Below are the code and all the weights of a small trained network. Each question names an input and a target symbol and asks about switching units off, where a switched-off unit gives its printed mean instead of its output.

import numpy as np


def w(rows, s, z=0):
    codes = np.array(rows[::2]) - 128.0
    scale = np.full(codes.shape[1], s)
    scale[-1] = z or s
    return codes * scale


def f(y):
    return y / 2 * (1 + np.tanh(0.7978845608 * (y + 0.044715 * y**3)))


def softmax(a):
    e = np.exp(a - a.max(-1, keepdims=True))
    return e / e.sum(-1, keepdims=True)


def log_softmax(a):
    a = a - a.max(-1, keepdims=True)
    return a - np.log(np.exp(a).sum(-1, keepdims=True))


def net(x, mask):
    ids = ['αβγδεζηθλμπσφψω'.index(c) for c in x.split()]
    T = len(ids)
    res = E[ids] + P[:T]
    u = 0
    for l in range(2):
        q, k, v = (res @ M[l].T for M in (Q, K, V))
        z = softmax(np.where(np.tri(T) > 0, q @ k.T / 2**0.5, -1e9)) @ v
        res = res + np.where(mask[u], z, O[l][:, -1]) @ O[l][:, :-1]
        u += 1
        y = f(res @ A[l][:, :-1].T + A[l][:, -1])
        res = res + np.where(mask[u : u + 12], y, B[l][:, -1]) @ B[l][:, :-1]
        u += 12
    return log_softmax(res[-1] @ U[:, :-1].T + U[:, -1])


Q, K, V, O, A, B = {}, {}, {}, {}, {}, {}
E = w([
[103,147,120,94,113],'α',
[111,152,96,127,86],'β',
[102,178,120,85,126],'γ',
[104,160,122,101,121],'δ',
[86,116,93,83,164],'ε',
[95,178,133,92,109],'ζ',
[102,175,125,96,118],'η',
[99,169,130,144,59],'θ',
[114,170,155,82,150],'λ',
[80,133,173,90,147],'μ',
[80,83,153,136,132],'π',
[174,235,99,121,171],'σ',
[119,79,70,143,255],'φ',
[167,166,144,116,246],'ψ',
[192,119,21,220,115],'ω',
],0.0067)
P = w([
[172,86,156,2,59],'0',
[145,111,134,91,79],'1',
[163,100,133,105,122],'2',
[105,133,146,142,131],'3',
[96,135,138,148,166],'4',
[73,161,152,189,177],'5',
[63,175,138,178,173],'6',
[32,195,144,198,209],'7',
],0.0047)
Q[0] = w([
[244,51,142,59,55],'L0H0',
[254,89,156,172,125],'L0H0',
],0.015)
K[0] = w([
[200,88,130,7,78],'L0H0',
[88,70,116,72,63],'L0H0',
],0.017)
V[0] = w([
[45,167,176,136,5],'L0H0',
[254,132,55,160,186],'L0H0',
],0.009)
O[0] = w([
[79,115,18,73,160,101],'L0H0',
[253,109,196,134,122,254],'L0H0',
],0.0062,0.0009)
A[0] = w([
[150,67,136,152,104,196],'L0N0',
[71,97,47,71,176,137],'L0N1',
[136,158,160,155,121,107],'L0N2',
[192,44,122,70,1,146],'L0N3',
[59,124,2,164,111,43],'L0N4',
[74,171,116,63,125,74],'L0N5',
[101,153,111,167,85,9],'L0N6',
[38,125,125,34,136,46],'L0N7',
[152,205,252,131,18,167],'L0N8',
[127,166,161,198,64,47],'L0N9',
[130,12,195,79,228,152],'L0N10',
[182,127,172,20,162,6],'L0N11',
],0.0067,0.0023)
B[0] = w([
[93,135,60,157,124,206],'L0N0',
[156,179,213,178,65,212],'L0N1',
[108,121,114,110,154,134],'L0N2',
[88,101,26,82,72,166],'L0N3',
[219,143,172,178,66,168],'L0N4',
[187,129,198,132,119,132],'L0N5',
[196,85,163,149,166,32],'L0N6',
[205,106,239,159,85,136],'L0N7',
[71,113,6,43,179,254],'L0N8',
[138,94,136,150,196,86],'L0N9',
[24,46,100,50,116,139],'L0N10',
[215,110,182,74,125,26],'L0N11',
],0.011,0.00087)
Q[1] = w([
[130,76,58,68,121],'L1H0',
[248,64,131,108,83],'L1H0',
],0.013)
K[1] = w([
[228,77,106,85,89],'L1H0',
[101,136,102,29,5],'L1H0',
],0.013)
V[1] = w([
[159,181,204,14,187],'L1H0',
[57,2,198,123,105],'L1H0',
],0.015)
O[1] = w([
[5,131,81,195,46,11],'L1H0',
[85,254,130,165,237,2],'L1H0',
],0.0087,0.0045)
A[1] = w([
[146,217,85,84,118,208],'L1N0',
[100,176,86,251,94,56],'L1N1',
[97,131,139,145,114,74],'L1N2',
[116,142,90,152,191,148],'L1N3',
[100,170,98,169,121,254],'L1N4',
[157,190,199,116,116,176],'L1N5',
[128,145,164,171,67,156],'L1N6',
[90,110,203,59,129,171],'L1N7',
[155,89,168,150,85,192],'L1N8',
[106,120,151,119,136,88],'L1N9',
[105,97,77,155,147,204],'L1N10',
[152,168,151,132,147,238],'L1N11',
],0.014,0.0043)
B[1] = w([
[114,1,155,123,152,193],'L1N0',
[247,145,58,23,236,207],'L1N1',
[108,235,195,115,129,133],'L1N2',
[141,90,127,152,50,152],'L1N3',
[40,160,229,99,101,219],'L1N4',
[191,66,197,137,171,200],'L1N5',
[101,162,162,76,16,219],'L1N6',
[149,109,82,67,108,213],'L1N7',
[183,190,96,169,64,253],'L1N8',
[152,141,138,131,119,116],'L1N9',
[89,54,96,101,136,176],'L1N10',
[188,72,153,175,133,199],'L1N11',
],0.017,0.0054)
U = w([
[130,71,136,72,83,240],'α',
[156,122,118,194,103,253],'β',
[118,161,129,104,102,46],'γ',
[119,136,142,118,102,30],'δ',
[108,127,156,122,151,65],'ε',
[131,174,147,119,108,53],'ζ',
[116,156,149,118,92,38],'η',
[165,135,166,176,58,81],'θ',
[105,173,145,108,133,69],'λ',
[135,179,168,113,176,75],'μ',
[142,114,194,174,183,96],'π',
[58,152,37,140,34,113],'σ',
[53,34,117,184,153,106],'φ',
[25,137,76,109,191,125],'ψ',
[215,76,3,143,173,166],'ω',
],0.0046,0.007)

Each question gives the input, a string of symbols that net reads in full, and the target symbol t.
The units are the heads (2 rows each of Q, K, V and O) and the neurons (one row each of A and B). Each row of codes is followed by its name. A weight is (code - 128) times the scale printed after its matrix; where a second scale follows, it is the last column's (O, A, B and U).
mask holds one flag per unit, layer by layer, with each layer's heads first. A switched-off unit (its flag False) gives its mean, the last column of its rows in O or B, instead of its output. The means were averaged over made-up inputs and are rounded, as every weight is.
A unit's drop is (log p(t) with every unit on - log p(t) with that unit switched off) / (log p(t) with every unit on - log p(t) with every unit switched off).
The circuit of an input: a set's keep is (log p(t) with only the set's units on - log p(t) with every unit switched off) / (log p(t) with every unit on - log p(t) with every unit switched off). Starting from the 12 units with the biggest drops (on a tie, the unit counted first), units are removed one at a time, each time the one whose removal leaves the highest keep (on an exact tie, the one counted first), for as long as the keep stays at least 0.8.
circuit, biggest first: the units of the circuit, biggest drop first
unit that matters most: the unit with the biggest drop
k most important neurons: the k neurons with the biggest drops, biggest first
top k neurons in layer l: the k neurons of layer l with the biggest drops, biggest first
input σ ω ω φ, target ω: unit that matters most : L1N4
input β θ ω σ η, target ω: circuit, biggest first : L1N4, L1N6
input ω π γ, target ω: 2 most important neurons : L1N4, L1N6
input θ θ ω ε σ ω ω ζ, target ω: circuit, biggest first : L1H0, L1N4, L1N6
input φ λ θ θ η ω θ η, target ω: circuit, biggest first : L1H0, L1N4, L1N6
input π θ δ, target π: 3 most important neurons : L1N5, L0N7, L0N8
input ψ π ε φ ζ ω σ δ, target ω: 3 most important neurons : L1N4, L1N6, L0N8
input ψ ω ε ζ, target ω: circuit, biggest first : L1N4, L1N6
input π θ β ω σ ε, target ω: 2 most important neurons : L1N4, L1N6
input β θ β ε ω ω ω γ, target ω: circuit, biggest first : L1H0, L1N4, L1N6
input π ω β, target ω: circuit, biggest first : L1N4, L1N6
input ζ σ δ φ ω σ, target ω: top 2 neurons in layer 0 : L0N8, L0N10
input ω θ λ λ θ ω β, target ω: circuit, biggest first : L1H0, L1N4, L1N6
input β σ ω ε λ, target ω: top 4 neurons in layer 1 : L1N4, L1N6, L1N7, L1N2
input σ θ β, target σ: unit that matters most : L1H0
input σ η σ ω ω ω ω φ, target ω: circuit, biggest first : L1N4, L1N6
input ω θ λ, target ω: 3 most important neurons : L1N4, L1N6, L1N7
input ω ω ε ω α θ, target ω: circuit, biggest first : L1H0, L1N4, L1N6
input ω ζ μ, target ω: circuit, biggest first : L1N4, L1N6
input σ ζ θ α φ θ φ θ, target φ: 2 most important neurons : L0N8, L1N0
input ω γ β π θ, target π: 2 most important neurons : L1N5, L0N3
input ω δ σ ω σ, target ω: unit that matters most : L1N4
